Read these off the table that follows. Rows and columns are numbered from 1.
1) Give the bottom entry of the column that holds the smallest entry.
2) Give the top entry of the column that holds the largest entry.
3) Give the entry in the top-right corner.
4) Give the entry directly below the largest entry.
5) Give the entry at row 1, column 2.
6) Give the entry in row 2 and column 2.
7) Give the entry at row 2, column 1.
8) Give the entry at row 1, column 1.
array([[-11, -22, -24, -21,  17,  -5, -31, -28, -23, -25,   3, -39, -22],
       [-24, -20, -19, -15,  -8, -15, -13,   3,  39,   0, -35, -10, -20],
       [-14, -21, -25, -32, -19,  26, -17, -26, -21, -24,   1, -36, -23],
       [-26, -21, -18, -11,  -4, -14, -12, -16, -16,  12,  19,   1, -18],
       [-27, -21, -19, -13,  -8, -14,   2,  44,   0, -19, -37,  -9, -19],
       [-19, -20, -21, -23, -24,   4,  33, -12, -20, -21, -15, -25, -20],
       [-15, -21, -22, -27, -33, -27, -28, -21,  17,  20,  -2, -32, -21],
       [ -9, -22, -26, -34, -45, -32, -36, -29, -23, -26,  12,  10,  15],
       [-22, -20, -20, -17, -13, -18, -15, -18, -20, -17,  10,  33, -15],
       [-20, -21,  -4,  40,  -3, -20, -21, -20, -19, -20, -21, -19, -21],
       [-17, -21, -22, -21,  12,  25, -19, -22, -22, -21, -14, -26, -22],
       [-14,  35,  14, -18, -19, -19, -19, -20, -21, -21, -22, -20, -20],
       [-23, -20, -19, -16, -14, -17, -16, -18, -21, -20,  -2,  42,  -9],
       [-22, -20, -19, -19, -17, -20, -19, -19, -15,  28,  15, -15, -20],
       [ 33, -14, -20, -21, -23, -21, -22, -21, -21, -21, -19, -20,  12],
       [-21, -20, -20, -19, -18, -18, -19, -20, -20, -16,  19,  27, -17]])
1) -18
2) -28
3) -22
4) -12
5) -22
6) -20
7) -24
8) -11

Questions about the row below.
1) Find the third largest entry.
2) Find the entry just right of the centre entry.
3) Find the 1st entry from the left.
[-37   8 -33 -12  13 -12   9]
1) 8
2) 13
3) -37

[[-26  32 -26  35 -19]
 [ -5  -5  -5  -5  -4]
 [-19  15 -17  14 -21]]
The 1st entry in reading order? -26
The last entry, reading row by row: -21
The 2nd entry from the end, reading row by row? 14
The first entry on the diagonal from the top-right corner -> -19
The entry just right of the centre entry? -5
The entry just left of the centre entry: -5
The fifth-last entry, reading row by row? -19

a =
array([[ 27,   3,  27, -12,  17,  -7,  -4,  23,  31,   4, -10,  -3,  -2],
       [  7,  26,   9,  19,   8,  15,  21,   0,   6,  23,  16,  14,  19],
       [ -2,  27,  10,  34,  10,  34,  29,   3, -12,  19,  36,  19,  23],
       [ 42,  -9,  35, -29,  24, -12, -18,  37,  44,  -5, -20,  -3,  -8]])
The top entry of the column that holds the smallest entry: -12
Which number is the smallest entry?
Answer: -29
The third smallest entry: -18
The bottom-left entry -> 42
The entry just left of the largest entry: 37
The entry in the bottom-right corner is -8
The largest entry in the last column is 23
The third entry from the end, reading row by row is -20
The fifth entry in reading order is 17
Which number is the first entry in reading order?
Answer: 27
Which number is the top entry of the column that holds the largest entry?
Answer: 31
Which number is the entry just left of the smallest entry?
Answer: 35
Which number is the entry just left of -18?
Answer: -12
The entry directly above the smallest entry is 34
Which number is the entry directly below 0?
Answer: 3
The entry just right of the largest entry -> -5
Which number is the entry directly above 9?
Answer: 27
Which number is the entry directly above 26?
Answer: 3
The bottom entry of the column that holds the largest entry is 44
Which number is the entry just right of the smallest entry?
Answer: 24
Which number is the smallest entry in the first column?
Answer: -2
The entry just left of 14 -> 16
The top-right entry is -2
The entry directly below 17: 8
Which number is the entry directly above -5?
Answer: 19
